Below are the code and all the weights of a small trained network. Each question names an input and a class and asks about switching units off, where a switched-off unit gives its printed mean instead of its output.

import numpy as np


def w(rows, s, z=0):
    codes = np.array(rows[::2]) - 128.0
    scale = np.full(codes.shape[1], s)
    scale[-1] = z or s
    return codes * scale


def f(y):
    return y / 2 * (1 + np.tanh(0.7978845608 * (y + 0.044715 * y**3)))


def log_softmax(a):
    a = a - a.max(-1, keepdims=True)
    return a - np.log(np.exp(a).sum(-1, keepdims=True))


def net(x, mask):
    res = np.array(x, float).reshape(1, 7) / 4 @ E
    y = f(res @ A[0][:, :-1].T + A[0][:, -1])
    res = res + np.where(mask, y, B[0][:, -1]) @ B[0][:, :-1]
    return log_softmax(res[-1] @ U[:, :-1].T + U[:, -1])


A, B = {}, {}
E = w([
[255,80,29],'x0',
[128,126,126],'x1',
[182,42,208],'x2',
[131,132,131],'x3',
[95,227,65],'x4',
[125,130,128],'x5',
[128,129,128],'x6',
],0.0075)
A[0] = w([
[176,161,44,150],'n0',
[65,97,253,214],'n1',
[187,134,7,192],'n2',
[221,39,102,98],'n3',
[20,212,148,199],'n4',
[81,93,215,163],'n5',
[69,101,230,3],'n6',
[249,43,90,151],'n7',
[16,214,135,152],'n8',
[185,153,28,170],'n9',
[226,29,93,139],'n10',
[2,205,152,230],'n11',
[177,182,45,109],'n12',
[80,103,232,208],'n13',
[181,167,49,159],'n14',
[183,12,115,138],'n15',
[156,222,44,94],'n16',
[83,98,228,168],'n17',
[185,143,26,170],'n18',
],0.0068,0.0052)
B[0] = w([
[158,97,25,177],'n0',
[18,46,215,224],'n1',
[176,86,35,214],'n2',
[228,226,216,183],'n3',
[105,236,242,234],'n4',
[53,51,161,180],'n5',
[202,52,142,146],'n6',
[249,219,172,216],'n7',
[133,254,209,218],'n8',
[171,84,28,195],'n9',
[244,205,181,205],'n10',
[93,245,244,253],'n11',
[108,143,16,167],'n12',
[33,60,195,206],'n13',
[136,104,22,180],'n14',
[216,151,225,188],'n15',
[126,193,32,174],'n16',
[42,39,169,188],'n17',
[177,99,41,195],'n18',
],0.0065,0.0077)
U = w([
[20,129,165,237],'0',
[180,237,213,87],'1',
[213,64,97,212],'2',
[121,106,15,2],'3',
[71,1,192,22],'4',
],0.0068)

Each question gives the input, the list of numbers given to net, and the class t.
The units are the neurons (one row each of A and B). Each row of codes is followed by its name. A weight is (code - 128) times the scale printed after its matrix; where a second scale follows, it is the last column's (A, B and U).
mask holds one flag per neuron, in row order. A switched-off neuron (its flag False) gives its mean, the last column of its row in B, instead of its output. The means were averaged over made-up inputs and are rounded, as every weight is.
A unit's drop is (log p(t) with every unit on - log p(t) with that unit switched off) / (log p(t) with every unit on - log p(t) with every unit switched off).
The circuit of an input: a set's keep is (log p(t) with only the set's units on - log p(t) with every unit switched off) / (log p(t) with every unit on - log p(t) with every unit switched off). Starting from the 12 units with the biggest drops (on a tie, the unit counted first), units are removed one at a time, each time the one whose removal leaves the highest keep (on an exact tie, the one counted first), for as long as the keep stays at least 0.8.
circuit, biggest first: the units of the circuit, biggest drop first
top k neurons: the k neurons with the biggest drops, biggest first
drop of u: that unit's drop, to one decimal
input [-1,8,3,-1,6,-4,-4], class 0: circuit, biggest first => (n7; n10)
input [-3,-4,4,6,6,-4,-6], class 0: top 4 neurons => (n7; n10; n3; n15)
input [2,4,0,-2,-3,-8,0], class 2: top 2 neurons => (n11; n4)
input [-1,7,6,8,-8,4,4], class 4: circuit, biggest first => (n1; n17)
input [8,-7,0,-5,4,6,-4], class 3: circuit, biggest first => (n12; n14)
input [8,1,2,8,-6,2,7], class 1: circuit, biggest first => (n3)
input [8,8,5,1,-4,-1,-8], class 1: top 4 neurons => (n3; n7; n10; n15)
input [3,5,0,6,-2,-4,5], class 2: top 3 neurons => (n11; n4; n8)
input [1,4,-3,8,-5,-8,-5], class 2: top 4 neurons => (n11; n4; n8; n1)
input [7,2,8,6,-5,1,0], class 1: drop of n15 => 0.0
input [1,-2,-5,-4,-4,3,-7], class 2: drop of n6 => -0.1
input [-7,2,1,8,-4,6,1], class 4: drop of n6 => 0.2
